[  93  179    3  169 -445 -371  147  -35   85   71  112  137  203  518
  151 -208 -398   31  164  266  107 -137  340  165   90   -5  -41  -20
   52  -83  161  254 -198] => Sovi
[ -77 -160  197  -54 -187  271  368  139 -238  324  311  270  269  234
 -558  -25   47  -33  -59  -72 -400  186 -226   15  274  395 -407 -205
 -131  281  195 -197 -196] => somub
[-196 -178 -151  285 -436 -290  225 -150  107  598   -3  137  469  188
   12  141  -90  -87  -73   41  133 -177  215  -10   14   99   64  -48
  137  -16  250  157 -221] => Sovi
[ -28 -122  310   37   53  124  225  113   60  289  149  202 -250  222
 -119 -604 -163  150  -71  -20  183 -270  -27   70  122   -4  -74 -128
  125 -318 -116   58  157] => Raf
[ -84 -120  608   -1 -136  -59 -123  180  314  223  277  100  -70  273
  -52 -605 -384  272   57 -117   99  -85  372  -95  102   98  -78 -121
   61  -89 -171  -55  259] => Sovi
[-270   60  249 -183 -249   52    8  426  106  162  310   90 -194   66
  -19 -687 -149  290   31 -102 -325 -173  -59   31  174  249 -250 -129
  127  -39 -161  106  -20] => zefab
[ -89  -58 -411 -143  223  104   90  189  202  232  -99 -144 -225 -155
  163  -49    3  134 -161 -178   85 -143  187   73  221 -140   32  119
 -167  183 -105  167   55] => zefab
[  56 -182 -207 -131   70  413  -75   29  217  471 -141   17   57  -62
   20  101  401  -79 -311 -325  102 -153  147  -47  391  -56  183   74
 -278    8 -198 -233   64] => tado
[ 157   47  -16   24   56   26  184  104 -193   92  -64   79  348 -135
 -248  -39 -154 -239  -51  246   32  211 -219   51   29  316   32  100
  -58  269  254   15 -177] => pazod
[ -64 -258 -280 -129  241  118   24  -28   39  294 -167  -55  344  369
  235 -121  177 -107 -128 -246   75 -426  542  153  165 -286  302  -72
 -110  -37  -71   42  125] => rifad
[ -56    3   93 -304   53  -32 -173   85   -2  173   -5  -17  317  486
 -335  -80  195 -258 -186  174  -52 -108   31  107  -86  252  -15  -28
 -268  432  361  252 -259] => Sovi
[-488  161   56  137 -479 -171  134 -353   78  234  193 -139  174  135
   94 -250 -303  247  -61 -283  185  184  149  -62  -58  -42 -304  -31
  285  167  208   46 -118] => pazod
[ -54 -281 -433  -43  -93  197   63 -228  -79  150  -58 -241  291  -73
   93   42  177 -138  -80  -35   -4  -65  387    9   -9   95  250 -179
  105   96   72  127   72] => zodud
[ 402  410  180 -205  247   17 -313  405 -442 -468  -58  134  307  394
 -160  -52   97  -98  -40  157 -206  152 -276    1  163  322   38   13
  -90  143  341  203 -355] => rifad
[-357  -82  621  334 -312  -63    5  448 -156  130  237  -64 -285  342
   27 -499 -287   89 -236  -11 -110  -49 -127  196  165  314 -248 -138
  256  -80 -170   38 -168] => pazod
[-113  103  335   10  221  211  105   -5 -454 -164   64   24  203  318
 -167 -359  -81   59 -251  207  -25  245 -186    9   39  178 -214  -47
   58  279  290 -234 -284] => sapi
[-302   50   -5  -42 -730 -233  190  167  263  222  237  -61  180  278
  -54 -225 -423  122   25 -112  -92   70  347  207  -60  -17 -198 -171
  305  343  267   78  -94] => Raf
[ -11  246  345 -253  106  -59    5  338  -32  -25   -9  147  186   26
  -85 -362   61 -177 -200 -111  -24   56 -305  101   13  296 -123   50
   53  285  514   89 -553] => zefab
[ -77  106  465   41   97   61 -122  309  116   93   29  -37 -451 -309
   68 -537 -276  293  -31 -343  165   45   19 -117  158  108 -220 -164
  165  -15 -132   22   84] => pazod
[ -96  419  264  160 -286   82  -67  175  -90  -74  148  246 -317  -21
  -64 -409 -330  247  -63 -259  251   95 -140  -10  160  124 -216 -301
  221 -238   58  -89  -74] => Gusim
[ -90   31 -364  -53   94  289    2   27   59  235 -118  -42  -49  -41
  151  279  145    3 -275 -167  237 -118  170   51  238 -328  113 -104
 -140  -69 -204 -234  296] => somub
[-196 -163  457 -224 -312  -26  195  366  347  471  255  239 -283  252
  -87 -557 -147    9  -84 -340 -113 -162  110  206  213  123 -260 -292
  -56  -64  -79   31   32] => sapi
[   5   55  402  -10 -499  178  196  149  262  590  394  262 -368  317
 -506 -875 -405  116   70  -92   42 -239   23  163  203   64 -354 -187
   25  -90 -201 -125  142] => somub
[-395  215  164  -87 -560 -302  109 -317  111  -58   10   15  130  216
  201 -103  -89  126  -47 -247  -57  132  222  -20  -51  -76 -296 -321
  295  350  545   -8 -364] => zodud
[-418  218   36  161 -477 -344  280 -191  -42   61   -5   56  183  525
  147  -92   19 -138  -23  -38   16  -40   25  -14  -25 -137 -213 -211
  132  -27  220   91 -147] => zodud
[  60 -177   -5 -101   47  178  343   32 -257  346  182 -106  372  438
 -215    1   74  -68 -246  165 -253  155    3   93   39  197 -208  -83
   69  317  351   49 -283] => Sovi
[  32  -88  -56   26   -2  302 -324  118  -68  -77   17  -35  294   96
  156   -7   56  170 -247 -153  211 -121  199   12  150 -220  217  111
  171 -108  -32  110  238] => tado
[  -7 -124 -154 -133  -22  326   39  -61 -153  140  -57 -116  202  196
  238  -30  238 -105 -103  292  150  -28 -150   32  133  -38  137  -24
   94 -218  -16   91  315] => vozep
[-385  175 -316  208 -569 -175  446 -286  -30  177   70 -162  170  409
  403   11 -144   91   24  -47  -95   25  233  198  123  -76 -131  -80
  253  286  348   75 -331] => somub
[ -62   -3  532  185 -258   90    4    4  119  174  188  127 -544  156
  -39 -471 -186   68  179 -314  143 -139  -69  -25  250  168 -249 -292
  142 -339 -177   38  128] => Gusim
[-143  -27  563  -72 -207   57  134  343  217  226  367  -51 -320   95
  111 -425  -18  175 -196 -289 -194  -55  165   90   66  164 -207 -296
  166   39  -30   38   -3] => sapi
[ 110   60  302 -178  168  133   12  421 -124  -74   98  233  192  302
 -424 -187  -61  176  136   15  -53  176   29 -164  269  265 -340 -177
 -225  264  221  112    6] => vozep
[ 108  -79 -566   55 -180  120  185  -72  -95  361 -140    1  272  138
   46  -93  -39 -218  -54  -55   65 -128  208   59  257 -156  245   38
   29  -70 -114  175  268] => vozep
[ -94  -23 -597 -179   38  256   93   18 -183  320  -17  -10  243  139
  -15  -85   95  149  -10  -12   12  -60   28    8  111 -186 -107  -11
  -23 -187 -166   79  185] => vozep
[ 228 -127 -448 -149  146  238 -192  -34 -152 -110  -83  -61  193  103
  -90   48  105  266 -102  195  179   84  204 -247  150 -207  174  -69
    9 -185  -21  210  350] => rifad
[  19   77  708  109  -64  171 -278  457   69  -53  283  125 -316    3
 -102 -430 -236  432  -48 -469  119   67   55 -150  221  239 -231 -221
  160 -106  -85   88  136] => tado
[  34  -23  704 -110  -87  -14  375   72  193  308  295  245 -471  340
   20 -591 -154  147 -108 -215  -97  -51  -88   86  166   59 -235 -319
  -63 -187  -78  -68  170] => rifad
[  24 -163 -354  -18 -141   34 -244  102 -105   61 -168   10  104  318
 -106  184  141 -131  -21   61   17  -64   25   22   88 -144  126   51
 -195 -121 -186  167  229] => sapi
[ -97   88 -233 -169   -9  286  156   89   59  159    0   68   65  261
  180 -207  179  -47 -173  -96   87 -201  175  255  148 -178  130  -63
 -333   33  -39  -32  191] => Gusim
[ 222  -23  164 -339   39  142  106   47  -77  145  188   43  214  449
 -373 -126   -2 -223   40   83 -162   29  -35   95  233  120 -313 -102
 -211  152   92   63  -61] => rifad
[  62  138  -62 -179  120  137  441  -67 -259  238   26  406  334  153
 -280 -201   28  -37   59   72  -29  148 -482   -9   60  182 -137  -38
 -127   67  407   49  -63] => somub
[-365  -39 -511  121   50  -74  158   82   36  293 -186 -118  265  366
  371  386  369 -250 -239    9   35 -350  170  204  141  -40  329   78
 -132   21   33  116 -187] => Gusim
[ 242   -4   77   71  283  275 -112  -16 -503 -115  -83   24  358  -25
 -277 -134   48 -158  -20  233  232  286 -292 -222  189  367 -162   74
 -109 -111   80 -116 -260] => zefab
[  52  -68 -415 -135  323  124  -61  155 -121  299  -86 -137  108 -121
  235   73  100  155 -249 -361 -106 -124  297  -35  242  -63   39    9
  -53  -13 -209   54  -67] => zefab
[-258 -132  334  138 -237  179   34  146  142  300  273  142 -157  130
  -14 -751 -339  204  122 -217  181  -60  -50  145  142  272 -145   37
  132 -317 -149 -102  -72] => Sovi
[ -99  -10  227  143 -221  172   73 -286  -42  264  285   18  -40  159
   25 -219 -134  228   28 -201  112  -58  -25  -56    3  147 -108 -184
  360 -326  -61  -57   67] => tado
[-123   22   14  154 -600 -195  190 -287   -9  208  134 -303 -165  445
  101 -214 -404  216    3  -31  -27  238  377  146  -97  149 -174 -261
  345  343  289   66 -246] => vozep
[ -58  -90  -27  201  108    1  183  251 -268  267  -46   38  494   83
 -214    0 -171  -64   62  179   57  -47  120   79  -75  328  -79 -107
   -5  270  238   11 -267] => zodud
[ 174   72   28  -92  297   68  -65   75 -258 -165   23  -11 -117   97
   22  -21  -68  -24  -10 -137  -72  192 -253  100  -16  254    5    7
   75  -67  143  157 -188] => Sovi
[-212  345 -297   54 -693 -217  268 -420  -21   88   52  -31   84  167
  244  143 -311  131   22   15  184  249   94  105 -138  -21 -118 -308
  307  122  475  101 -160] => sapi
[-142  -11  -31  107 -489 -148   93 -426   59  251  154  -40 -135  503
   51  -16 -291  209  -80  -77  -92  -56  160  139  148  -77 -111   47
  213   68    4  -68 -161] => Raf
[-180  -99  415   10  -40   -9   -6  284  279  235  103  238 -109  241
  -91 -342  -55   47   -8   59   95 -348   79   62  200  207   54 -105
   31 -272 -146 -155  -51] => pazod
[  66   54 -146 -392    0  152  -85   33  215  192  -97  157  172  277
 -170 -161  278   28 -171 -168  131 -189  231  -84  228 -252   17  -50
 -230   93  129  107  121] => Raf
[-207    6  265   56 -239 -111 -159   46  259  105    3  211 -226  112
  -11 -301 -196 -208  110    9  300  -79 -211   35  228  270   56   40
 -143 -321 -175   25   68] => Sovi
[ 232  -42 -148 -171  168   24  190   29 -330  127  150  219  286  365
 -357 -131  -98  -40  -80  134 -181  -94 -129  193    9  199  -37   16
   66  -61  184  221 -264] => Raf
[   5  -15 -117 -164  221   61  269  183 -209 -186   70  -21  359  209
  -69   80   -9 -327    1  462 -169   18  -66  175  289  404   18   10
   98  194  282  130 -355] => vozep
[ 108  -92 -246 -150    1  103 -161  394  -50  202   13  -50  115   90
 -289  101   29  215 -153 -244 -223   22  351  -91   75 -122  -62 -140
 -246  284 -165  225  363] => pazod
[ -28  -40 -313   -1 -108  -34  -73   71  -43   80 -108  -15  236  142
   59 -170   16  -31 -255   67  111  -96  280  -19   78  -29  302  -46
  -96   48  -31  302  186] => tado
[-114   75  334    3 -219  181  319  155   88  374  127  135 -123  101
   53 -574 -197   47   75 -162  108  -41 -122  151  115  256 -155 -198
   92    0  142  -37    0] => zodud
[  52  134  293   41  -24   21 -237   33 -191  -58  170  -11 -220  289
  133 -579 -320  424  170  -51   33  -78  105  -25  129  196 -139 -194
  136 -288 -181  148   15] => rifad
[-155 -109  534   42 -232  -36  -49  305  200  197  305    9 -253  232
   25 -550 -104  222   -9  -58  -92 -163   94   67   63  231 -145 -121
  150  -90  -84  125  -41] => Gusim
[  61  -85  534  -25 -219   16   -2  186  196  414  283 -103 -428   61
  -19 -532 -445  252   13 -350  -69    2  187   47   68  100 -305 -232
  308  -13 -198   -6  159] => zodud
[  60 -272 -358   92    3   34 -111  166   37  258  -52  -12  205  115
 -217  241  225   61 -145   27   67 -101  195 -102  186   97  152  182
 -239   -3 -113  218  -33] => Raf
[-606  174  -58  186 -457 -210  305  -27  -38  258   69  -39  345  175
  339 -260 -202  -20 -106 -224  -64  -79   82  212  137  125 -122  -85
  283  245  325   34 -477] => rifad
[-415  249    3  337 -542 -157  266 -409  -25  164   68  -25  417  336
  277   55 -254 -219   47 -176  319 -121  248  198  148  -47 -143 -153
  137   87  276  -86 -273] => rifad
[-315   42  574  260   80  159 -125  248 -224 -164  173  -97 -371  409
  334 -382 -239  334 -109 -297   63 -106  103  176  146  150 -123 -243
  392 -177  -46 -117 -158] => sapi
[-251   20  440   94  -24  -73   89  305  106   90  144  157 -222  380
  330 -369  -83  120 -194 -172  -40 -245  122  268  166  205  121 -144
   21 -130  -23  -73 -170] => Gusim
[-303  215 -229    7 -627  -74  432 -314  132  347  139   89  197  291
 -137 -401 -149   10  131   40   -6   -9   52   63   57  125 -155  -51
   84  321  377  149 -179] => vozep
[ -22 -162 -397  165  -11   67 -132 -123   64  418 -266  -63   77   41
  106  296  124    0 -171 -253  281   29   15 -128  104  -30  399  212
   14  -64   -7   39  129] => sapi
[ 248  223  142 -139  329   83  -40  201 -293 -143  -39 -135   96  -34
 -105   -8   26 -206 -219 -110 -156  214 -147   82  -25  133  -67  -55
    9  343  227  -52 -283] => rifad
[ 141  116  -33  -74  -93  -99   56  128 -211 -134  -74  209  383   45
 -253 -204  217 -295  -59  341 -131  127 -249  -81  135  434   28   78
  -97  164  420  259 -534] => sapi
[  91 -237 -664   48  195  134  107   27  -93  174 -137 -205  124   16
  128  327  238   95 -179  158 -111    7  179  -61  109 -213  203  155
  -17   -7 -141   42   77] => Gusim
[-303   66 -264   76 -899 -163  178 -411   24  281  135  -29  286  158
  335 -342 -217  172 -110 -131  -89   47  252  117   90   67  -29  -15
  210  178  262  116 -282] => zefab
[  96  190 -181  118  -79   25  -92 -113 -292   17  -32 -187  311  -95
 -201  260   14 -262   54  240  134  232 -194 -137  -14  389 -145  -68
  173   -5  123  -16 -395] => tado
[-122  -92 -163   -8  -35  117  264 -209 -233   59   90  162  594  224
 -344  -43   -7 -323  302  379  -83  -85  -52  138   -5  427  -24   11
 -188  185  219  -46 -266] => sapi
